In the rows, zero is written as 128.
Each row of numbers stands for one element and depends on some of the facts below. Use the named rows to name the rest.

Facts:
ζ: refers to; ω: belongs to class; η: uses
rovizan	ζ	stuflun; grasul	ζ	mubral; vutril	ζ	tuklos; tubri	ζ	vadur; furek	ζ	brivom; restim	ζ	vugru
tripla	ζ	skaskevom; tredo	ζ	fakek; kogresken	ζ	zuser; kobrar	ζ	brilel; plubrus	ζ	kobrar; pures	ζ	tribostol
ruvadron	ζ	goskin; brafavul	ζ	raplusok; pekler	ζ	stisi; bivu	ζ	gebrem; stamum	ζ	plubrus; mestivur	ζ	plodrebrem
nilodrom	ζ	risi; leken	ζ	tido; kapan	ζ	nizal; flusu	ζ	kigor; tido	ζ	folu; danik	ζ	ridi
tagrul	ζ	letol; trustam	ζ	pobin; rizam	ζ	stamum; tribostol	ζ	faretrer; skotris	ζ	tripla; plodrebrem	ζ	furek
skaskevom	ζ	brafavul; pobin	ζ	trobal; bregak	ζ	flugrim; stevil	ζ	rustor; vetubul	ζ	dudor; goskin	ζ	furar
nizal	ζ	bivu; kemi	ζ	gribrem; tregi	ζ	gora; klofar	ζ	rovizan; zubor	ζ	bregak; stuflun	ζ	pleka
fleflek	ζ	vetubul; susin	ζ	pera; dretodil	ζ	kliseva; drezak	ζ	talik; risi	ζ	tupu; fofilek	ζ	rizam
skulu	ζ	greflok; triska	ζ	tubri; faretrer	ζ	zipur; mubral	ζ	filanim; tridramu	ζ	tredo; kasti	ζ	nilodrom
furar	ζ	danik; sisur	ζ	zeplu; bribras	ζ	tregi; stisodrun	ζ	vutril; folu	ζ	zolopli; skoplo	ζ	drabufer
flugrim	ζ	kasti; zeplu	ζ	tagrul; tupu	ζ	stevil; rustor	ζ	patrus; ridi	ζ	restim; zuser	ζ	skotris
patrus	ζ	bramoral; flusem	ζ	triska; zipur	ζ	bribras; pedran	ζ	skulu; zolopli	ζ	pedran; talik	ζ	kogresken
zema	ζ	trusiflo; vugru	ζ	nagen; filanim	ζ	nustu; gretrin	ζ	stuno; gribrem	ζ	zubor; gora	ζ	tridramu
fluplik	ζ	dretodil; zulen	ζ	skoplo; bramoral	ζ	grasul; trobal	ζ	klemem; fakek	ζ	fleflek; gebrem	ζ	gretrin
kliseva	ζ	pekler; stisi	ζ	grigren; brilel	ζ	zema; letol	ζ	fofilek; raplusok	ζ	kemi; pleka	ζ	pures
greflok	ζ	drezak; trusiflo	ζ	kapan; nustu	ζ	ruvadron; tuklos	ζ	plebul; vadur	ζ	stisodrun; klemem	ζ	flusu
plebul	ζ	susin; kigor	ζ	zulen; brivom	ζ	sisur; rovizan	ω	163; grasul	ω	163; vutril	ω	163
tubri	ω	163; furek	ω	783; restim	ω	163; tripla	ω	163; tredo	ω	163; kogresken	ω	163
kobrar	ω	163; plubrus	ω	783; pures	ω	163; ruvadron	ω	163; daplok	ω	163; nagen	ω	163
brafavul	ω	163; pekler	ω	163; bivu	ω	163; stamum	ω	163; mestivur	ω	163; nilodrom	ω	163
leken	ω	783; kapan	ω	163; flusu	ω	163; tido	ω	783; godror	ω	163; danik	ω	163
tagrul	ω	163; trustam	ω	163; rizam	ω	163; tribostol	ω	163; skotris	ω	163; stedri	ω	783
plodrebrem	ω	783; skaskevom	ω	163; dudor	ω	163; pobin	ω	163; drabufer	ω	163; bregak	ω	163
musta	ω	163; stevil	ω	163; vetubul	ω	163; goskin	ω	163; nizal	ω	163; gretin	ω	163
kemi	ω	163; trigi	ω	163; tregi	ω	783; klofar	ω	163; zubor	ω	163; stuflun	ω	163
voskuva	ω	163; bodan	ω	163; fleflek	ω	163; pera	ω	163; geplu	ω	163; susin	ω	163
dretodil	ω	163; drezak	ω	783; risi	ω	163; vaplen	ω	163; fofilek	ω	163; skulu	ω	163
triska	ω	163; faretrer	ω	163; grigren	ω	163; stuno	ω	163; mubral	ω	163; traplobruk	ω	783
tridramu	ω	163; kasti	ω	163; furar	ω	783; sisur	ω	783; bribras	ω	163; stisodrun	ω	783
folu	ω	163; skoplo	ω	163; replu	ω	163; flugrim	ω	163; zeplu	ω	783; tupu	ω	163
rustor	ω	163; ridi	ω	783; zuser	ω	163; patrus	ω	163; flusem	ω	163; sonuk	ω	163
zipur	ω	783; pedran	ω	163; zolopli	ω	163; talik	ω	783; rinam	ω	163; suni	ω	783
zema	ω	163; vugru	ω	163; filanim	ω	163; pitras	ω	783; gretrin	ω	163; fliga	ω	163
gribrem	ω	783; gora	ω	163; stuflin	ω	783; skeker	ω	163; fluplik	ω	783; zulen	ω	163
bramoral	ω	783; trobal	ω	163; fakek	ω	163; gebrem	ω	163; kliseva	ω	163; stisi	ω	783
brilel	ω	163; letol	ω	163; briron	ω	163; brekon	ω	163; raplusok	ω	783; pleka	ω	163
greflok	ω	163; trusiflo	ω	163; nustu	ω	163; tuklos	ω	163; storil	ω	163; vakom	ω	163
vadur	ω	163; klemem	ω	163; plebul	ω	163; kigor	ω	163; fliska	ω	163; brivom	ω	163
vabok	ω	163; plila	ω	163; rovizan	η	stisodrun; vutril	η	stisodrun; vutril	η	sonuk; furek	η	kobrar
kogresken	η	rustor; kobrar	η	gora; plubrus	η	stuflun; daplok	η	pedran; nagen	η	skeker; bivu	η	fliska
bivu	η	plubrus; bivu	η	tuklos; stamum	η	stuflun; flusu	η	gora; flusu	η	rovizan; tagrul	η	fleflek
tagrul	η	stuflin; rizam	η	mubral; tribostol	η	fakek; stedri	η	nustu; plodrebrem	η	flusu; plodrebrem	η	stamum
drabufer	η	gora; drabufer	η	stisodrun; drabufer	η	tupu; musta	η	fleflek; stevil	η	stuflin; gretin	η	stamum
klofar	η	flusu; stuflun	η	stisodrun; stuflun	η	tupu; voskuva	η	replu; voskuva	η	stamum; fleflek	η	stamum
pera	η	tuklos; geplu	η	pleka; geplu	η	tupu; vaplen	η	kogresken; vaplen	η	stamum; triska	η	musta
faretrer	η	mubral; faretrer	η	vutril; faretrer	η	tupu; stuno	η	nilodrom; stuno	η	suni; stuno	η	fliga
stuno	η	filanim; mubral	η	stisodrun; traplobruk	η	mubral; traplobruk	η	zema; bribras	η	klofar; bribras	η	flusu
replu	η	vutril; replu	η	kobrar; replu	η	stisodrun; zeplu	η	kobrar; zeplu	η	tupu; rustor	η	fliska
rustor	η	plubrus; ridi	η	mubral; zipur	η	skeker; zipur	η	musta; talik	η	gribrem; talik	η	zipur
rinam	η	gribrem; rinam	η	zulen; fliga	η	stisodrun; fliga	η	stuflin; gribrem	η	pleka; stuflin	η	plebul
stuflin	η	kobrar; stuflin	η	filanim; skeker	η	faretrer; skeker	η	stamum; skeker	η	stuflun; fluplik	η	nustu
fluplik	η	fliga; fluplik	η	stisodrun; fakek	η	vutril; brilel	η	vadur; brekon	η	gora; pleka	η	kemi
greflok	η	stevil; nustu	η	kemi; nustu	η	stisodrun; nustu	η	tuklos; tuklos	η	stisodrun; tuklos	η	tupu
tuklos	η	sonuk; storil	η	replu; vadur	η	filanim; plebul	η	rizam; kigor	η	tuklos; kigor	η	zulen
vabok	η	kapan; vabok	η	tupu; plila	η	rinam

Some rows with their names:
[135 110 125 118 134 120 114 131 160 128 143 140 140 149 129 125 115 138
 130 118 157 142 110 133 126 119  83 128 116]: vetubul
[131 106 128 121 141 122 108 119 149 131 139 132 138 149 125 130 119 131
 117 126 150 136 118 144 136 101 103 130 108]: skoplo
[127 107 120 107 136 136  97 112 155 140 139 116 142 142 107 128 126 123
 107 131 153 137 126 159 129  81 116 119 107]: fofilek
[106 119 141 134 157 112 120  83 103 126 160 138 126 148 105 157 112 124
 104 130 167 154 112 121 118  86 143 147 108]: pobin
[143 114 103 180 107  76 160  67 166 129  99 143 116 147 140  99 128 126
  86 159 170  79 172 145  80 132 115  95 123]: zipur
[171 119 102 215 105  82 120  82 157 144  85 148 110 145 119  99  92 132
 121 135 165  97 164 141 116 121 130 106 108]: gribrem
[143 119  77 152 126  86 135  89 156 147 105 136  92 134 140 109  96 139
 102 144 178 110 160 164 111 117 138  98  78]: tido
[ 92 116 144 134 139 130 114 122 106 130 132 139 137 149 106 148 129 140
  87  98 192 134 106 132 126 106 130 146 100]: goskin
[139 107 124 113 137 126 105 130 162 132 137 134 136 150 124 126 114 135
 135 111 158 144 114 133 127 114  90 129 114]: gretrin
[127  99 133  50 166 118 156 122 166 109 140  94 138 148 145 151 124 142
  70 117 106  96 175 127 109 122 135 163 136]: stuno
[167 101 137 101 134 122 156 141 204  96 121 126 156 154 100 107 119 128
 108 101 114 100 174 104 104 147  87 167 204]: drabufer
[152 118 117 111 144 136 115 151 179 119 137 152 118 145 101  92 110 132
 138 116 167 136 104 134 151 133  78 148 131]: risi
[142 102 149 122 138 109 133 113 172 105 121 102 174 156 113 134 124 132
  69 135 119  98 164 134 109 117 120 153 158]: gretin
[113 117 167 160 126 102 125 113 129 104 114 114 193 162  97 156 123 134
  69  94 157 105 160 115  90 125 142 161 168]: geplu
[131 124 124 185 113 115 119 136 160 157 130 120 180 148  84 133  98 135
  84 125 103 124 149 139 150  87 105 148 138]: fliska
[158 110 121 103 138 124 154 149 201 111 130 126 147 146 102 111 112 131
 113  98 115 111 166 106 113 146  85 162 186]: storil
[155 111 138 197 113 116 105 131 153 156 133 151 146 150 113 121 114 121
 159  89 113 125 129 103 164 107  85 131 139]: kemi
[133 104 158 156 121 135 124 107 150 138 118 140 131 155 108 118 152 125
  96 117 117  88 140 104 137 109 100 145 142]: nustu
[134 114 123 102 149 108 120 129 164 114 135 107 169 151 120 139  94 151
  75 149 144 139 131 159 121 113 119 154 117]: daplok
[126 130  84 166 138  87 144  53 111 139 119 145  83 135 122 145  82 138
 104 137 192 127 146 127  85 113 165 118  84]: leken
[147 115 110 106 141 128 119 146 185 123 145 148 124 145 104  96 113 127
 143 114 163 148 111 140 141 124  76 128 135]: pekler

Name these rows:
No name comes twice in this set of rows, the named rows included.
[145  82 142  68 141 138 126 107 172 116 131 117 123 153 140 130 152 120
 130  92 136 102 161 102  95 124 109 136 151] -> tagrul
[141 124  50 135 112 100 174 129 167 174 115 130  82 116 145 138  62 164
 117  88 121 106 189 108 105 147 113 138  94] -> suni
[131 117 139 218 100 135 117 131 139 184 129 154 126 143  80 118 131 119
 118  97  86  99 138  97 182  77  95 136 129] -> tupu
[127 105 122 109 135 122 155 136 159 147 144 111 139 140 125 151 115 136
  95  93  77  99 179  99 132 111 117 162 142] -> fliga
[111 109 110 104 133 155 146 155 142 178 155 147  80 130 127 130 125 139
 130  74  97 111 133  89 169 108  88 150 101] -> filanim
[ 96 131 139 203 112 113 132 140 116 158 133 128 175 146  78 159 107 132
  83  66 122 116 161 103 135  94 129 154 151] -> sonuk
[106 136  79 247  95  94 171  69  99 215 127 163  64 122  87 140  98 114
 114  86 110  97 189  76 124  76 156 114 109] -> stisodrun
[136 122  99 210 101  95 136  39 118 159  98 138  98 139  81 137 109 116
 107 124 169 108 178 107  69  95 164 113 124] -> plubrus
[152  96 149 110 136 121 113 112 171 104 124 135 145 161 130 117 139 127
 128 118 154 114 131 120 108 130  91 137 144] -> triska

The same elements again, as new rows of numbers:
Known rows:
[131 132 144 141 134  94 117 128 149 108 110 164 131 170 123 142 151 154
 136 109 127 156 148 129 134 114 117  75 104 139 108]: fliga
[154 131 145 170 100 111 124  94 157 125 109 169 113 161 107 106 177 136
 126 116 134 128 157 107 120 139 102  83 131 121 117]: brilel
[111 128 136 152 120 137 133 132 143 122 125 147  92 114 126  98 134 132
 116 132 135 115 147 101 102 132 110 129 131 139 123]: klemem
[117 128 146 161 113 137 135 119 132 114 119 149  89 112 115  94 127 120
 119 127 133 118 152  83 103 131 112 114 143 139 124]: letol
[114 129 144 165 114 140 132 122 131 117 125 142  93 110 113  89 129 121
 113 129 132 119 152  82 107 132 113 112 143 145 124]: fofilek
[133 101 113 146 105 123  93  94 127 146 150  96 162 190 127 161 110 142
 157 136 101 161 165 160 109 154 163  89 149 128 161]: traplobruk
[128 138 117 135 142 119 178 125 141 117 127 148 122 109 129 160 129 148
 141 150  96 154 135 131 140 163 119  79 128 171 114]: gretin
[107 122 124 144 130 143 150 123 125 134 119 131  81 138 118  91 131 146
 133 112 124 142 143 125 114 120 122 118 128 163 103]: godror
[128 119 130 142 113 118 145 125 147 123 127 138  85 117 109 109 147 139
 118 126 123 115 143 107 121 136 123 126 124 131 118]: restim
[123 130 127 144 126 144 136 131 145 144 118 139  72 135 118 115 132 124
 127 113 140 122 129 117 112 132 109 133 142 145  98]: skulu
[135 121 131 141 119 126 145 114 150 129 120 144  81 117 111 125 136 127
 122 134 121 119 131 116 117 123 118 141 121 129 113]: zubor
[116 126 142 154 117 136 137 127 142 122 124 141  92 109 119 100 131 129
 118 129 133 112 150  94 103 125 113 124 133 140 121]: gebrem
[101 125 131 146 122 133 137 133 129 119 119 142  95 121 122  91 117 137
 139 141 123 140 160 113 100 106 122 118 121 162 118]: vakom
[118 126 132 147 130 144 140 126 145 139 118 139  73 134 122 104 142 129
 124 117 136 118 130 114 112 132 115 130 139 139 101]: folu
[114 128 140 149 116 135 133 130 139 122 121 145  87 108 121 103 134 130
 117 131 134 114 143  99 100 123 111 128 132 139 120]: pekler
[112 150 130 136 140 123 155 135 148 117 134 166 121 113 145 140 114 132
 105 140 134 124 134 106 115 156 106  94 132 142 118]: klofar
[104 122 139 144 149 156 156 126 142 126 133 142 101 104 138 161 144 148
  97 118 115 120  97 120 140 168 125 105 128 152 110]: rustor
[105 130 130 134 128 125 132 156 147 125 125 138  88 114 128  98 146 135
 128 140 135 105 153 105  96 135 113 124 129 140 121]: pures
[113 143 130 145 140 142 155 127 139 114 119 161 143 108 146 153 138 150
 142 156 114 154 141 133 120 153 111  69 125 173 125]: voskuva
[104  98 141 145 117 145  61 113 117 132 147  89 167 183 138 168  93 138
 156 128 116 157 162 149 100 133 162  91 156 133 167]: stedri
[110 106 109 125 132 145  86 142 135 152 169  76 138 175 146 167 111 140
 139 120 128 127 136 154 108 201 154 104 179 130 155]: zipur

Rows to name:
No name comes twice in this set of rows, the named rows included.
[ 98 138 140 136 149 126 151 142 129 107 126 151 121 113 138 141 105 141
 124 135 122 151 140 116 121 127 122  88 126 167 118] -> musta
[122  93 101 132  93 115 113  99 125 152 161  79 125 175 113 124  76 134
 145 133 100 156 167 142  98 133 167 129 156 127 150] -> pitras
[132 151 148 134 142  85 135 126 145  99 131 166 119 155 118 141 112 131
 103  94 139 135 126  95 144 146 108  77 130 125 106] -> kobrar
[126 138 144 148 136 123 116 118 156 132 112 172 117 182 138 127 147 147
 109 101 154 125 128 127 122 140 102  86 123 125  99] -> plebul
[142 129 139 145 114  99 131  99 166 128 119 178 123 157 128 133 159 149
  99 119 129 125 132 128 124 131 112 100 104 110 110] -> stevil
[114 142 135 134 157 127 132 143 151 124 128 156 114 144 140 150 138 140
 110 105 139 126 115 124 136 161 110  84 135 140 106] -> rovizan
[118 115 165 142 143 123 107 127 149 101 121 144 122 132 121 175 175 152
 118 101 118 121 119 119 148 141 130  94 109 128 125] -> nustu
[126 134 145 175 109 136 111 104 143 128  90 177 141 161 136 117 185 157
 146 140 135 148 175 140  99 114  97  68 112 156 123] -> stuno
[111 135 141 137 139 132 113 158 149 113 120 145 120 117 135 137 167 140
 133 136 138 113 145 120 111 151 109  92 129 145 128] -> tribostol
[148 110 128 146 108 126  85  87 136 139 162 104 162 186 130 183 113 129
 141 127 112 142 151 139 120 186 152  81 172 110 163] -> zeplu
[128 120  97 145 114 148 127  91 134 166 174 103 152 171 153 170  93 135
 125 140 115 139 130 151 109 212 144  84 187 130 151] -> plodrebrem

The same elements again, as new rows of numbers:
Known rows:
[129  97 129  97 164 113 112 104  81 154 125 137 129 132 154 127 129 140
 124 112 120 128 138 122 136 124 106 117 111 132 118 164 137 111 103 125]: vakom
[135 101 127 104 168 119 120 111  73 154 131 136 126 139 150 126 130 144
 130 120 123 133 141 111 134 125 107 121 109 139 122 169 136  99 106 119]: mestivur
[134 159 142 132  94  64 121 163  65 118  53 152 112 141 164 140 133 139
  83 149 197 201  87 144 117  92  33 125 119  93 110  96  62 156 141  75]: bramoral
[182 208 185 143  81  86 173 223 219  45  98 146  36 134 101  36  97 234
 182 173 185 175 126 186 172  71 122 189 180  91 127  57  89 234 150 127]: stisodrun
[140 104 125 109 172 124 124 118  64 152 134 133 124 144 146 127 129 146
 135 127 125 139 143 102 132 124 108 126 105 145 126 173 137  90 110 114]: trusiflo
[150 121 112 132 101 167 163 146 195  86 170 136 140 108  97 110 123 127
 138 129 121  81 156 109 139 122 204 107 109 134 130 117 118 151 163 153]: fliga
[152 116 119 115 118 139 146 154 192 107 162 126 138 101  87 104 127 142
 153 126 129  84 154 130 153 155 191 118 121 135  98 125 112 142 153 163]: plebul
[129  99 125  96 165 113 112 101  89 159 125 137 127 132 157 126 128 145
 124 110 120 126 139 120 138 126 105 113 113 130 118 161 135 109 101 127]: kliseva
[168 143  94 136 124 128 146 113 174 106 169 102 164 141  91 161  95  96
 165 129 146  99 129 133 131 180 173 108 112 108 126  96 159 104 145 143]: brekon
[144 155 161 131 140 165 147 132 189  91 142 138  79 138  90 119 103 167
 185 133 105 115 141 152 154 107 190 161 145 129 150 104 180 165 117 166]: sonuk
[ 80 155 141 166 106 194 105 112 171 143 111 113 128 116  84 190 148  92
 135 139  98  91 116 140 125 171 183 132 141 162 132  96 143  84 139 166]: geplu
[131  92 139  89 153 108 106 103  59 121 135 148 144 126 143 142 146 120
 119 117 117 146 116 142 144 113 121 132 113 123 117 174 146 123 108 121]: flugrim
[112 114  70 168 112 161 164 162 162 136 197  89 182  97 101 119 145  71
 105 131 109 110 142  66  83 166 166 117 134 151 132 142 111 121 172 131]: tagrul
[130 161 131 137 108  67 124 166  80 139  42 151 104 153 168 139 122 148
  82 139 199 188  94 132 108  95  28 115 111  90 115  84  54 159 137  78]: furar
[136  89 130  93 185  97 112 107  93 143 124 153 125 167 173  97 128 166
 137 101 102 114 127 138 141  95 105 131 111 111 152 165 133 123  87 113]: pedran
[132  91 142  93 146 120 105  87  79 155 117 130 129 130 152 116 113 129
 123 109 131 118 151 126 124 118 102 118 117 140 116 162 148 116 101 118]: vetubul
[149 150 113 145 117 154 149 126 195 100 162 110 141 131  83 150 105 110
 166 132 126  97 133 136 132 162 189 125 127 121 136  93 159 125 145 156]: replu
[ 57 137 171 150 112 207  86 109 133 160  77 143 101 108 108 180 174 119
 114 136  85  89 126 137 137 137 169 130 131 187 128 126 120  78 126 164]: plila
[125  89 126 101 163 104 104 103  86 138 128 144 150 152 162 120 144 131
 124 108 103 114 118 143 137 115 114 128 111 117 144 166 129 105 101 112]: zuser
[131 156 131 148  94  57 113 158  92 130  54 140 123 165 186 100 135 154
  92 146 180 165  90 151 119  97  25 125 124  94 142  99  44 119 136  60]: tido
[128 115 117  92 154 115 119  81  94 149 138 141 120 110 178 127 131 151
 116 117 112 143 140 112 161 123  97  97 119 125 123 161 148 101  97 136]: skoplo

Which element is each row?
No name comes twice in this set of rows, the named rows included.
[ 43 189 140 221  36 133  99 179 162 137  49 112 136 127 138 141 188  89
  63 165 130 145  59 155  85 132  81 155 177 132 162  66  35 111 171  88] -> talik
[159 133 108 139  97 138 124  86 162 123 151  82 176 136  90 161  79  65
 152 124 159  86 139 139 105 188 155 105 121 123 119  96 170  97 143 132] -> bribras
[ 81 134  96 165 144 151 138 136 178 163 150  94 143 118  96 165 131  75
 118 109  94 127 112 110  80 169 152 140 159 126 135 102 153 160 131 157] -> nagen
[158  81 122  92 104 151 169 159 141  58 179 176 144  87 120  81 148 138
 108 120 114 105 161 102 153  61 199 108  92 131 120 166 100 198 163 139] -> nilodrom
[126 217 138 207  79 111 165 209 163 101 110  99  89 143 112  98 119 141
 131 182 168 205  95 132  92 112  79 187 190 113 159  66 100 165 159  90] -> plubrus
[128  94 131  89 168 112 114 109  65 140 124 151 131 129 141 157 135 122
 115 106 122 148 124 126 134 113 118 119 103 122 107 161 145 140 104 130] -> patrus
[179 205 102 186  47  94 164 184 159  78 110 104 146 151 112 132 101 117
 129 183 221 156 101 130 114 150  95 113 117  96 129  49  65 109 191  78] -> furek
[ 86 122 114 157 153 123 127 134 166 140 168  97 149 136 122 113 144  96
 132 110  66 133  98 141  93 139 139 178 188 114 173 135 163 156 110 132] -> kogresken
[165 139 136 128 149 158 159 145 144  98 158 137 101 147 100 114 108 161
 176 142 124 121 152 116 145 112 173 141 115 138 143 131 155 127 131 141] -> zema
[143 145 108 145 114 150 139 119 179 113 157 105 152 129  86 161 111  97
 155 133 128  96 129 132 128 173 181 116 122 125 129  96 151 107 145 152] -> storil
[142 150 143 140 159 158 148 141 147 113 152 121  92 147  97 124 111 154
 180 142 111 137 139 126 135 122 163 164 144 139 151 126 176 132 117 146] -> kapan
[117 209 120 203  14 135 135 175 191 100  71 111 140 120 108 156 138  98
  96 179 193 128  94 141 113 158 115 107 130 122 127  32  39 100 200 104] -> fluplik
[205 132 148 104 129 132 164 116 185  68 168 124 101 149  97  76  50 159
 200 121 149 108 170 151 142  95 175 146 135 105 143 106 200 194 118 144] -> gora
[137 164 137 138  90  62 119 156  84 132  58 137 109 143 181 107 129 158
  91 154 194 182 102 142 128 104  21 120 129 103 120 102  55 125 137  71] -> stisi

